[128 = 0]

bil_tapo: | 175 | 127 | 136 |  77 | 146 | 144 |  88 | 141 | 135 | 142 | 136 | 142 | 189 | 137 | 120 | 137 | 146 | 110 |  86 | 153 | 150 | 167 | 143 | 101 | 166 | 115 |  82 | 145 | 118 | 144 | 135 | 125 |
bil_tapo: |  80 | 109 | 153 | 181 | 153 | 104 | 143 | 174 |  96 | 116 | 119 | 126 | 104 | 112 | 149 | 134 | 116 | 131 | 156 | 112 | 139 | 109 | 105 | 140 |  89 | 135 | 156 | 113 | 139 | 143 | 132 | 120 |
rimop_motos: | 111 |  76 | 149 | 134 | 146 | 105 | 111 | 143 |  89 | 144 | 111 | 145 | 155 | 138 | 134 |  80 | 160 | 131 | 115 | 126 | 184 | 145 | 138 | 102 | 119 | 109 | 134 | 146 | 128 | 168 | 109 | 151 |
zesu_voza: | 103 | 153 | 139 | 143 | 141 | 118 | 109 | 163 | 105 | 117 | 139 | 151 | 114 | 115 | 137 | 175 | 125 | 127 | 144 | 118 | 103 | 120 |  94 | 143 | 130 | 128 | 113 | 129 | 174 | 106 | 124 | 123 |
bil_tapo: | 144 | 149 | 170 | 143 | 123 | 111 | 110 | 184 |  78 | 135 | 164 | 162 | 167 | 128 | 190 | 145 | 142 | 146 | 121 |  82 | 129 | 134 | 131 | 177 | 166 |  66 | 155 | 213 | 127 | 119 |  64 | 161 |
zesu_voza: | 132 | 135 | 105 | 133 | 125 | 150 | 159 | 129 | 114 | 139 | 103 | 109 | 151 | 103 | 105 | 131 | 101 |  92 | 167 |  98 | 130 | 122 | 141 | 116 | 127 | 148 | 132 |  85 | 103 | 152 | 160 | 109 |
bopav_dok: | 140 | 126 | 125 | 101 | 120 | 141 | 125 | 118 | 126 | 158 | 121 | 146 | 155 | 124 | 121 | 114 | 140 | 110 | 103 | 132 | 148 | 150 | 143 | 111 | 152 | 117 | 109 | 134 | 113 | 142 | 142 | 137 |
zesu_voza: | 136 | 156 |  92 |  95 | 115 | 148 | 115 | 111 | 111 | 132 | 110 | 118 | 157 | 110 |  76 | 146 | 107 |  75 | 149 |  84 | 111 | 142 | 160 |  97 | 167 | 130 | 107 | 105 | 121 | 144 | 127 | 100 |
zesu_voza: | 122 | 120 | 119 | 123 | 108 | 128 | 139 |  85 | 145 | 126 | 124 | 115 |  97 | 142 | 123 |  90 | 134 | 150 | 125 | 138 | 128 | 128 | 129 | 127 | 116 | 138 | 142 | 125 | 122 | 117 | 130 | 142 |
bil_tapo: | 158 | 124 | 137 | 127 | 153 | 121 | 103 | 163 | 148 | 124 | 148 | 147 | 160 | 136 | 140 | 174 | 140 | 128 | 101 | 160 | 127 | 119 | 130 | 133 | 136 | 111 | 101 | 150 | 143 | 124 | 108 | 119 |
bopav_dok: |  95 | 130 |  64 | 117 |  57 | 112 | 117 |  27 |  89 | 138 | 100 | 147 | 101 | 150 |  73 |  68 | 163 | 144 | 181 |  68 | 104 | 107 | 148 | 110 | 145 | 114 | 142 | 142 | 183 | 100 |  49 | 182 |
rimop_motos: | 127 | 142 | 150 | 124 | 108 | 144 | 159 | 113 | 104 | 117 | 125 |  74 | 111 | 121 | 147 |  67 |  96 | 138 | 148 |  79 | 138 | 161 | 138 | 141 | 130 | 137 | 186 | 128 |  60 | 144 | 152 | 129 |
bil_tapo: | 134 | 133 |  96 | 140 | 113 | 147 | 174 | 109 | 165 | 151 | 117 | 135 | 121 | 113 | 117 | 146 | 118 | 115 | 135 | 151 | 116 |  97 | 127 | 134 | 113 | 148 | 118 |  91 | 122 | 119 | 167 | 122 |
suso_zufu: | 130 | 105 | 164 | 130 | 170 | 128 | 114 | 163 | 108 | 111 | 125 | 109 | 140 | 132 | 145 | 107 | 130 | 144 | 134 | 147 | 162 | 154 |  97 | 115 | 102 | 152 | 125 | 111 | 124 | 147 | 163 | 127 |
bopav_dok: | 129 | 106 |  54 | 150 |  84 | 127 | 167 |  82 |  93 | 164 |  80 | 139 | 175 | 118 |  75 | 100 | 135 |  92 | 195 |  63 | 135 |  79 | 186 | 107 | 133 | 113 | 149 | 110 | 125 | 158 |  77 | 148 |
suso_zufu: | 133 | 117 | 106 | 165 | 146 | 129 | 157 | 157 | 143 | 141 | 116 | 145 | 151 | 110 | 122 | 176 | 121 | 107 | 150 | 147 | 125 |  81 | 124 | 132 | 103 | 139 | 112 |  94 | 142 | 135 | 144 | 113 |
suso_zufu: |  64 | 117 | 177 | 148 | 148 | 113 | 132 | 149 | 116 | 119 | 128 | 125 |  60 | 119 | 158 | 105 | 123 | 148 | 110 | 145 | 144 | 150 |  82 | 134 |  93 | 148 | 145 | 114 | 133 | 128 | 175 | 126 |
bil_tapo: | 138 | 148 | 105 | 131 | 116 | 138 | 142 | 124 | 146 | 136 | 131 | 137 | 132 | 118 | 118 | 163 | 118 | 113 | 133 | 128 | 103 | 107 | 135 | 138 | 137 | 127 | 117 | 120 | 133 | 115 | 128 | 118 |
bopav_dok: | 132 | 136 | 127 | 125 | 170 | 149 | 128 | 149 | 157 | 104 | 121 | 102 | 116 | 115 | 109 | 168 | 101 | 116 | 145 | 172 | 116 | 129 |  87 | 110 |  97 | 188 |  90 |  57 | 142 | 124 | 204 |  86 |
zesu_voza: | 121 | 121 | 130 | 111 | 136 | 126 | 117 | 105 | 189 | 115 | 138 | 121 |  82 | 143 | 119 | 137 | 130 | 137 |  78 | 189 | 118 | 133 | 122 | 118 | 116 | 143 | 107 | 118 | 133 | 112 | 149 | 108 |
suso_zufu: | 113 | 118 | 180 | 128 | 150 | 136 | 138 | 169 | 109 | 161 | 131 | 157 | 132 | 112 | 175 | 108 | 141 | 137 |  93 | 157 | 172 | 164 |  87 | 135 | 119 | 132 | 118 | 129 | 115 | 140 | 196 | 150 |
rimop_motos: | 148 | 146 |  97 | 157 |  92 | 151 | 204 | 105 | 171 | 155 | 128 | 130 | 120 | 112 | 143 | 143 | 110 | 130 | 143 | 136 | 105 |  81 | 134 | 168 | 115 | 136 | 148 | 110 |  98 | 107 | 156 | 135 |
suso_zufu: | 130 |  81 | 147 | 141 | 141 |  89 |  91 | 130 | 121 | 114 | 139 | 145 | 131 | 170 | 149 |  96 | 176 | 178 | 111 | 154 | 154 | 120 | 125 | 128 | 110 | 102 | 137 | 178 | 161 | 124 |  62 | 165 |
suso_zufu: | 116 |  58 |  78 | 110 | 116 | 117 | 127 |  47 | 136 | 128 |  73 |  89 | 129 | 154 |  52 |  39 | 143 | 112 | 137 | 128 | 170 | 129 | 187 |  53 | 105 | 144 | 140 |  91 | 106 | 181 | 105 | 124 |
bopav_dok: |  87 |  98 | 155 | 183 | 141 |  99 | 151 | 168 |  82 | 118 | 116 | 111 | 119 | 116 | 154 | 104 | 113 | 128 | 155 |  83 | 154 | 114 | 138 | 141 |  99 | 114 | 188 | 136 | 104 | 165 | 104 | 124 |
rimop_motos: |  82 |  73 | 139 | 151 | 149 |  98 | 126 | 150 | 104 | 144 | 101 | 139 | 133 | 121 | 117 | 105 | 137 |  99 | 108 | 121 | 176 | 128 | 158 |  96 | 111 | 109 | 142 | 127 | 117 | 184 | 112 | 116 |
bil_tapo: | 168 | 122 |  96 |  74 | 135 | 150 |  99 |  78 | 184 | 122 | 123 | 120 | 136 | 153 |  82 | 126 | 146 | 131 | 106 | 194 | 124 | 142 | 123 |  86 | 130 | 162 |  68 |  95 | 148 | 113 | 158 | 121 |
bil_tapo: | 105 | 127 | 131 | 163 | 143 | 127 | 158 | 173 | 116 | 143 | 117 | 137 | 137 |  95 | 135 | 164 | 105 |  93 | 140 | 114 | 132 | 107 | 130 | 136 | 116 | 128 | 134 | 105 | 117 | 152 | 150 | 104 |
bopav_dok: | 103 | 116 | 147 | 127 | 126 | 123 | 135 | 112 | 142 | 129 | 128 | 124 |  85 | 134 | 141 |  97 | 133 | 147 | 102 | 152 | 140 | 142 | 113 | 128 | 111 | 138 | 138 | 126 | 121 | 124 | 153 | 135 |
rimop_motos: | 127 | 141 | 123 | 120 | 122 | 130 | 124 | 130 | 132 | 135 | 131 | 136 | 132 | 121 | 122 | 147 | 123 | 110 | 116 | 119 | 118 | 129 | 142 | 128 | 147 | 115 | 121 | 136 | 125 | 129 | 120 | 118 |
rimop_motos: | 164 | 151 | 159 | 115 | 138 | 153 | 131 | 155 | 108 | 134 | 145 | 131 | 158 | 125 | 169 | 121 | 131 | 153 | 139 | 133 | 138 | 156 |  87 | 150 | 135 | 141 | 119 | 133 | 120 | 113 | 172 | 155 |
rimop_motos: | 107 |  92 | 142 | 152 | 154 | 110 | 130 | 144 | 125 | 113 | 117 | 110 | 115 | 132 | 130 | 111 | 126 | 134 | 131 | 140 | 151 | 123 | 126 | 116 |  93 | 139 | 144 | 114 | 124 | 151 | 130 | 117 |
bopav_dok: | 136 | 143 | 167 | 137 | 149 | 111 |  91 | 171 |  89 |  79 | 154 |  99 | 131 | 139 | 158 | 135 | 116 | 154 | 151 |  90 | 116 | 144 | 116 | 151 | 134 | 115 | 157 | 165 | 132 | 122 |  84 | 124 |
bopav_dok: | 112 | 128 | 100 | 113 | 124 | 135 | 114 |  97 |  92 | 119 |  97 | 112 | 129 | 126 |  81 | 101 | 127 | 116 | 182 |  97 | 126 | 137 | 120 |  91 | 124 | 159 | 116 |  86 | 154 | 135 | 136 | 130 |
bil_tapo: | 108 | 132 |  94 | 145 | 103 | 135 | 169 |  86 | 157 | 128 | 112 | 112 |  84 | 121 | 106 | 125 | 110 | 126 | 151 | 130 | 104 |  97 | 129 | 132 | 104 | 154 | 142 |  89 | 126 | 114 | 148 | 119 |
zesu_voza: | 101 | 155 | 139 | 156 | 133 | 129 | 144 | 166 | 113 | 136 | 135 | 154 | 111 | 100 | 150 | 173 | 116 | 122 | 144 | 120 | 107 | 112 |  92 | 156 | 122 | 133 | 123 | 117 | 154 | 109 | 153 | 126 |
zesu_voza: | 133 | 144 | 137 |  91 | 126 | 135 | 100 | 126 | 131 | 135 | 137 | 138 | 136 | 127 | 121 | 135 | 131 | 111 |  91 | 130 | 128 | 161 | 138 | 115 | 163 | 114 | 105 | 145 | 122 | 130 | 131 | 120 |
bopav_dok: |  97 | 108 | 154 | 126 | 131 | 121 | 128 | 121 |  99 | 124 | 115 | 108 | 104 | 131 | 135 |  68 | 129 | 140 | 128 | 114 | 159 | 160 | 121 | 114 | 114 | 137 | 154 | 124 | 109 | 149 | 146 | 138 |
suso_zufu: |  94 |  79 | 125 | 169 | 120 |  99 | 155 | 130 | 143 | 181 | 119 | 199 | 120 | 130 | 149 | 122 | 174 | 138 |  87 | 173 | 160 |  87 | 128 | 137 | 102 |  99 | 124 | 148 | 154 | 131 | 114 | 166 |
zesu_voza: | 101 | 189 | 111 | 134 | 104 | 140 | 145 | 143 | 146 | 159 | 143 | 181 | 103 |  88 | 129 | 218 | 110 |  89 | 110 | 122 |  73 | 104 | 116 | 160 | 161 | 114 |  97 | 126 | 157 |  90 | 146 | 110 |
bil_tapo: | 111 | 124 | 163 | 179 | 145 | 100 | 136 | 199 |  98 | 126 | 146 | 146 | 138 | 114 | 177 | 163 | 121 | 128 | 127 | 100 | 132 | 105 | 132 | 168 | 124 |  88 | 163 | 169 | 123 | 140 |  87 | 125 |
rimop_motos: |  85 |  62 | 106 | 142 | 166 |  76 |  63 | 100 | 139 |  77 | 106 | 123 |  85 | 173 |  73 | 115 | 167 | 157 | 142 | 177 | 132 | 100 | 111 |  73 |  72 | 153 | 102 | 104 | 221 | 124 |  71 | 123 |
rimop_motos: | 159 |  89 | 136 | 145 | 151 | 117 | 122 | 156 | 132 | 154 | 133 | 178 | 178 | 145 | 156 | 133 | 177 | 156 | 113 | 182 | 163 | 107 | 108 | 133 | 109 | 115 |  99 | 148 | 161 | 125 | 118 | 168 |
bopav_dok: | 111 | 130 | 107 | 137 | 115 | 124 | 138 | 102 | 154 | 131 | 125 | 140 |  94 | 130 | 116 | 139 | 133 | 135 | 128 | 149 | 108 | 104 | 118 | 131 | 114 | 138 | 119 | 114 | 154 | 105 | 130 | 131 |
suso_zufu: |  94 | 123 |  87 | 175 | 128 | 111 | 149 | 132 | 132 | 125 | 108 | 141 | 110 | 111 |  98 | 176 | 116 | 105 | 170 | 118 | 100 |  66 | 131 | 129 | 101 | 136 | 127 |  93 | 169 | 124 | 107 | 107 |
zesu_voza: | 153 | 127 |  66 | 128 | 100 | 138 | 157 |  88 | 168 | 141 | 112 | 120 | 148 | 125 |  83 | 149 | 115 |  92 | 136 | 121 | 108 |  87 | 185 | 117 | 138 | 121 | 127 | 111 | 107 | 137 | 103 | 105 |
suso_zufu: | 126 | 149 | 124 | 153 | 147 | 140 | 152 | 163 | 141 | 117 | 129 | 117 | 122 | 102 | 130 | 183 |  94 | 110 | 153 | 132 | 104 | 105 | 108 | 143 | 111 | 153 | 122 |  89 | 130 | 123 | 166 |  94 |
suso_zufu: |  92 | 113 | 143 | 148 | 133 | 109 | 140 | 105 | 183 |  85 | 138 |  81 |  37 | 144 | 134 | 115 | 107 | 157 | 102 | 163 | 112 | 118 | 123 | 138 |  85 | 149 | 164 | 117 | 112 | 116 | 134 |  98 |
rimop_motos: | 104 | 143 | 145 | 107 | 146 | 128 |  96 | 168 |  96 | 143 | 126 | 154 | 148 | 103 | 118 | 161 | 123 |  79 | 102 | 108 | 136 | 161 | 134 | 107 | 164 | 110 |  98 | 132 | 134 | 152 | 137 | 104 |
zesu_voza: | 111 | 140 | 137 | 111 | 142 | 124 |  91 | 132 | 117 | 106 | 131 | 124 | 109 | 131 | 114 | 139 | 127 | 128 | 129 | 129 | 115 | 148 | 107 | 114 | 133 | 140 | 108 | 120 | 158 | 118 | 131 | 117 |
| 130 | 142 | 131 | 134 |  83 | 149 | 188 | 118 | 104 | 181 | 121 | 142 | 145 | 103 | 158 |  89 | 121 | 116 | 128 |  84 | 147 | 136 | 149 | 156 | 150 | 105 | 166 | 145 |  68 | 142 | 151 | 159 | : bil_tapo
| 211 | 141 | 127 |  92 | 115 | 147 | 118 | 129 | 169 | 162 | 162 | 168 | 194 | 147 | 156 | 151 | 161 | 140 |  72 | 171 | 132 | 133 | 146 | 149 | 172 |  89 |  93 | 185 | 114 | 107 | 111 | 157 | : bil_tapo
| 160 | 129 | 102 |  95 | 133 | 153 | 122 | 104 | 124 | 109 | 106 |  75 | 161 | 129 |  81 | 106 | 104 | 102 | 161 | 105 | 133 | 149 | 155 |  88 | 136 | 157 | 123 |  88 |  96 | 157 | 144 | 100 | : suso_zufu
| 137 | 132 | 160 |  93 | 133 | 140 | 117 | 121 | 161 | 136 | 147 | 132 | 109 | 138 | 151 | 112 | 138 | 145 |  65 | 177 | 142 | 169 | 111 | 128 | 137 | 132 | 110 | 141 | 110 | 118 | 171 | 133 | : bopav_dok
| 146 | 128 |  89 | 115 | 122 | 143 | 141 | 105 | 168 | 133 | 114 | 113 | 141 | 122 |  87 | 150 | 110 |  89 | 121 | 137 | 117 | 114 | 167 | 106 | 136 | 135 | 112 | 100 | 106 | 143 | 135 |  93 | : zesu_voza
| 103 | 134 | 125 | 120 |  97 | 135 | 147 |  72 | 104 | 101 | 110 |  65 |  79 | 133 | 112 |  49 | 103 | 145 | 170 |  76 | 125 | 152 | 133 | 121 | 117 | 155 | 182 | 107 |  93 | 133 | 139 | 132 | : rimop_motos
| 113 | 127 | 154 | 143 | 137 | 113 | 121 | 150 | 117 | 113 | 140 | 124 | 111 | 130 | 151 | 128 | 125 | 142 | 123 | 121 | 128 | 131 | 119 | 144 | 122 | 118 | 148 | 147 | 129 | 126 | 113 | 128 | : bopav_dok
| 146 | 112 | 163 |  91 | 163 | 111 |  59 | 150 | 146 | 108 | 154 | 134 | 142 | 157 | 134 | 139 | 152 | 137 |  61 | 171 | 144 | 166 | 133 | 108 | 148 | 106 |  96 | 170 | 139 | 133 | 100 | 117 | : zesu_voza
| 127 | 146 | 153 | 139 | 178 | 149 | 136 | 175 | 129 |  81 | 126 |  66 | 113 | 106 | 130 | 158 |  73 | 118 | 167 | 132 | 117 | 143 |  88 | 125 |  94 | 189 | 129 |  61 | 109 | 138 | 205 |  73 | : suso_zufu
|  98 | 145 | 116 | 145 | 115 | 140 | 150 | 110 |  94 | 130 | 110 | 132 |  98 | 114 | 123 | 110 | 126 | 146 | 192 | 110 | 114 | 119 |  73 | 135 | 102 | 170 | 128 |  84 | 167 | 101 | 170 | 155 | : bil_tapo
| 131 | 122 | 150 | 148 | 168 | 126 | 124 | 159 | 145 |  90 | 137 | 100 | 109 | 133 | 144 | 148 | 114 | 153 | 143 | 163 | 123 | 121 |  88 | 135 |  88 | 164 | 125 | 100 | 141 | 118 | 158 | 109 | : rimop_motos
| 123 |  95 | 111 | 164 | 131 | 105 | 137 | 106 | 149 |  98 | 123 | 109 |  98 | 155 | 123 | 112 | 138 | 168 | 158 | 150 | 121 |  84 | 120 | 133 |  79 | 144 | 151 | 119 | 153 | 114 |  95 | 137 | : zesu_voza
| 158 | 151 | 150 |  77 | 117 | 137 |  79 | 114 |  89 | 116 | 146 | 122 | 152 | 150 | 138 |  89 | 147 | 154 | 127 | 100 | 132 | 183 | 121 | 124 | 170 | 114 | 124 | 171 | 130 | 115 | 105 | 160 | : rimop_motos
|  98 | 182 | 118 |  94 | 112 | 144 | 107 | 100 | 116 |  95 | 126 |  90 |  79 | 113 |  90 | 139 |  88 | 104 | 151 |  83 |  81 | 159 | 122 | 115 | 153 | 154 | 126 |  99 | 132 | 112 | 146 |  92 | : rimop_motos
| 111 | 102 | 112 | 136 | 151 | 109 |  98 | 126 | 136 | 118 | 118 | 151 | 119 | 142 | 103 | 146 | 155 | 138 | 135 | 168 | 127 | 107 | 102 | 104 | 101 | 145 |  90 | 107 | 195 | 116 | 117 | 132 | : rimop_motos
| 109 | 146 | 118 | 135 | 127 | 130 | 131 | 127 | 123 | 110 | 123 | 110 | 105 | 116 | 111 | 146 | 104 | 115 | 154 | 107 | 103 | 121 | 123 | 127 | 124 | 144 | 133 | 104 | 135 | 123 | 133 | 105 | : suso_zufu
| 225 | 114 | 117 | 128 | 105 | 150 | 178 |  97 | 178 | 118 | 144 |  68 | 173 | 158 | 155 |  83 | 115 | 162 | 131 | 133 | 140 | 113 | 181 | 157 | 124 | 119 | 183 | 155 |  33 | 137 | 107 | 138 | : bopav_dok
| 134 | 128 | 113 |  84 |  98 | 136 | 122 |  61 | 178 | 134 | 131 | 118 |  95 | 149 | 105 |  94 | 137 | 133 |  76 | 157 | 124 | 150 | 153 | 110 | 145 | 127 | 120 | 137 | 108 | 118 | 131 | 128 | : zesu_voza
| 179 |  89 |  97 | 117 | 110 | 128 | 152 |  85 | 212 | 148 | 131 | 121 | 150 | 155 | 116 | 115 | 142 | 124 |  65 | 181 | 145 | 103 | 199 | 120 | 131 | 101 | 133 | 151 |  74 | 146 |  97 | 120 | : zesu_voza
|  93 | 163 | 117 | 138 | 100 | 121 | 130 | 119 |  91 | 112 | 125 | 113 | 100 | 112 | 115 | 134 | 100 | 110 | 166 |  53 |  93 | 124 | 143 | 140 | 148 | 116 | 162 | 135 | 129 | 123 |  93 | 116 | : bil_tapo
